Below is a small trained network, with its code and all its weights. Each question gives an input and a class and asks what happens when units are switched off, that is, made to give their printed mean instead of their output.

import numpy as np


def w(rows, s, z=0):
    codes = np.array(rows[::2]) - 128.0
    scale = np.full(codes.shape[1], s)
    scale[-1] = z or s
    return codes * scale


def norm(h):
    return h / np.sqrt((h * h).mean(-1, keepdims=True) + 1e-5)


def f(y):
    return np.maximum(y, 0)


def log_softmax(a):
    a = a - a.max(-1, keepdims=True)
    return a - np.log(np.exp(a).sum(-1, keepdims=True))


def net(x, mask):
    res = np.array(x, float).reshape(1, 4) / 4 @ E
    u = 0
    for l in range(4):
        y = f(norm(res) @ A[l][:, :-1].T + A[l][:, -1])
        res = res + np.where(mask[u : u + 6], y, B[l][:, -1]) @ B[l][:, :-1]
        u += 6
    return log_softmax(norm(res)[-1] @ U[:, :-1].T + U[:, -1])


A, B = {}, {}
E = w([
[87,186,3,212,204,171],'x0',
[153,151,132,130,125,159],'x1',
[38,171,98,37,124,181],'x2',
[149,84,131,69,168,148],'x3',
],0.0048)
A[0] = w([
[196,58,21,174,146,82,199],'0.n0',
[127,196,131,189,2,143,186],'0.n1',
[222,80,115,157,171,103,9],'0.n2',
[158,108,96,54,92,120,250],'0.n3',
[181,35,110,97,180,146,23],'0.n4',
[183,137,112,63,182,164,78],'0.n5',
],0.0066,0.0014)
B[0] = w([
[37,157,67,122,99,185,254],'0.n0',
[218,96,53,72,190,59,231],'0.n1',
[153,118,118,207,2,57,226],'0.n2',
[147,101,62,199,96,202,222],'0.n3',
[162,158,71,149,207,67,202],'0.n4',
[168,147,50,148,145,44,180],'0.n5',
],0.0064,0.0039)
A[1] = w([
[98,217,121,183,126,107,103],'1.n0',
[219,170,86,100,171,86,8],'1.n1',
[167,184,102,191,235,205,164],'1.n2',
[100,178,230,95,128,93,5],'1.n3',
[48,188,179,186,193,129,80],'1.n4',
[78,254,140,65,133,186,207],'1.n5',
],0.0063,0.0017)
B[1] = w([
[103,87,116,107,191,148,213],'1.n0',
[101,74,129,69,130,62,228],'1.n1',
[107,74,108,161,92,131,253],'1.n2',
[125,123,134,156,150,145,133],'1.n3',
[155,2,104,113,98,132,156],'1.n4',
[133,156,111,172,92,139,234],'1.n5',
],0.0095,0.0032)
A[2] = w([
[194,99,29,110,243,97,137],'2.n0',
[129,211,143,103,215,145,3],'2.n1',
[85,84,55,147,109,112,169],'2.n2',
[142,170,240,139,157,94,30],'2.n3',
[179,170,254,58,114,117,134],'2.n4',
[68,82,158,137,209,46,86],'2.n5',
],0.0077,0.004)
B[2] = w([
[151,90,112,76,179,93,225],'2.n0',
[203,149,98,117,122,129,128],'2.n1',
[151,148,254,87,89,108,254],'2.n2',
[171,123,58,139,105,176,130],'2.n3',
[149,52,75,148,185,192,156],'2.n4',
[116,104,129,89,115,86,150],'2.n5',
],0.0098,0.0087)
A[3] = w([
[100,144,189,61,158,208,55],'3.n0',
[85,160,81,47,110,153,242],'3.n1',
[140,2,162,120,108,101,253],'3.n2',
[165,133,150,219,145,89,116],'3.n3',
[111,160,183,38,46,153,146],'3.n4',
[148,18,148,163,197,219,150],'3.n5',
],0.0075,0.0021)
B[3] = w([
[126,162,125,184,109,142,142],'3.n0',
[181,145,98,150,110,85,157],'3.n1',
[105,102,132,129,152,182,246],'3.n2',
[211,254,176,129,100,110,148],'3.n3',
[173,120,165,132,159,121,172],'3.n4',
[95,77,28,134,44,208,163],'3.n5',
],0.0083,0.013)
U = w([
[84,48,74,219,115,187,227],'0',
[150,28,242,103,118,82,206],'1',
[168,70,128,101,248,2,171],'2',
[197,232,199,227,80,86,210],'3',
[90,185,206,111,229,79,29],'4',
[10,254,164,125,195,113,2],'5',
],0.0074,0.004)

Each question gives the input, the list of numbers given to net, and the class t.
The units are the neurons (one row each of A and B). Each row of codes is followed by its name. A weight is (code - 128) times the scale printed after its matrix; where a second scale follows, it is the last column's (A, B and U).
mask holds one flag per neuron, layer by layer. A switched-off neuron (its flag False) gives its mean, the last column of its row in B, instead of its output. The means were averaged over made-up inputs and are rounded, as every weight is.
A unit's drop is (log p(t) with every unit on - log p(t) with that unit switched off) / (log p(t) with every unit on - log p(t) with every unit switched off).
The circuit of an input: a set's keep is (log p(t) with only the set's units on - log p(t) with every unit switched off) / (log p(t) with every unit on - log p(t) with every unit switched off). Starting from the 12 units with the biggest drops (on a tie, the unit counted first), units are removed one at a time, each time the one whose removal leaves the highest keep (on an exact tie, the one counted first), for as long as the keep stays at least 0.8.
circuit, biggest first: the units of the circuit, biggest drop first
most important unit: the unit with the biggest drop
k most important neurons: the k neurons with the biggest drops, biggest first
top k neurons in layer l: the k neurons of layer l with the biggest drops, biggest first
input [4,7,6,-6], class 1: circuit, biggest first -> (0.n0; 2.n2; 1.n2)
input [-3,3,0,-8], class 2: most important unit -> 0.n1
input [7,-8,6,-4], class 1: circuit, biggest first -> (1.n4; 2.n2)
input [2,3,-8,7], class 3: circuit, biggest first -> (0.n2; 3.n3)
input [-8,-8,5,-3], class 0: 3 most important neurons -> (2.n4; 0.n0; 2.n2)
input [-7,-4,7,-3], class 0: 3 most important neurons -> (0.n0; 2.n4; 1.n2)
input [4,2,2,-6], class 2: 2 most important neurons -> (0.n1; 2.n0)
input [6,-8,1,-6], class 1: 2 most important neurons -> (2.n2; 0.n3)
input [3,5,-8,7], class 3: 2 most important neurons -> (0.n2; 0.n1)
input [7,2,5,-8], class 2: circuit, biggest first -> (0.n1; 3.n5)
input [-8,-2,-8,-1], class 0: 4 most important neurons -> (2.n4; 2.n2; 3.n5; 1.n2)
input [6,-4,-8,0], class 3: 3 most important neurons -> (0.n2; 3.n3; 2.n2)
input [4,2,-8,7], class 3: 2 most important neurons -> (0.n2; 0.n1)
input [3,-2,1,-7], class 2: most important unit -> 0.n1
input [1,-7,-8,-2], class 3: circuit, biggest first -> (0.n2; 3.n3)
input [-4,-2,-1,8], class 2: circuit, biggest first -> (0.n4; 2.n0)
input [-8,3,-8,0], class 0: 2 most important neurons -> (2.n4; 2.n2)
input [4,7,-1,-2], class 1: 3 most important neurons -> (2.n2; 0.n1; 1.n2)
input [-3,3,-3,-5], class 2: 2 most important neurons -> (0.n1; 2.n2)
input [-6,7,8,-4], class 3: 2 most important neurons -> (1.n5; 0.n3)
input [-7,3,0,5], class 0: top 2 neurons in layer 2 -> (2.n2; 2.n4)
input [-1,-2,3,-8], class 2: circuit, biggest first -> (0.n1)
input [-5,-4,-3,3], class 0: 3 most important neurons -> (0.n0; 2.n2; 1.n2)
input [5,-2,5,-8], class 2: 2 most important neurons -> (0.n1; 1.n0)
input [-8,-8,-5,8], class 0: 3 most important neurons -> (2.n2; 2.n4; 0.n1)
input [-6,-1,7,-2], class 3: top 2 neurons in layer 0 -> (0.n3; 0.n2)
input [-7,3,-4,-3], class 0: most important unit -> 2.n4
input [5,-5,-1,-8], class 2: top 2 neurons in layer 2 -> (2.n0; 2.n4)
input [1,-2,7,6], class 3: top 4 neurons in layer 1 -> (1.n5; 1.n1; 1.n0; 1.n4)
input [-7,-7,2,-1], class 0: top 2 neurons in layer 2 -> (2.n4; 2.n2)
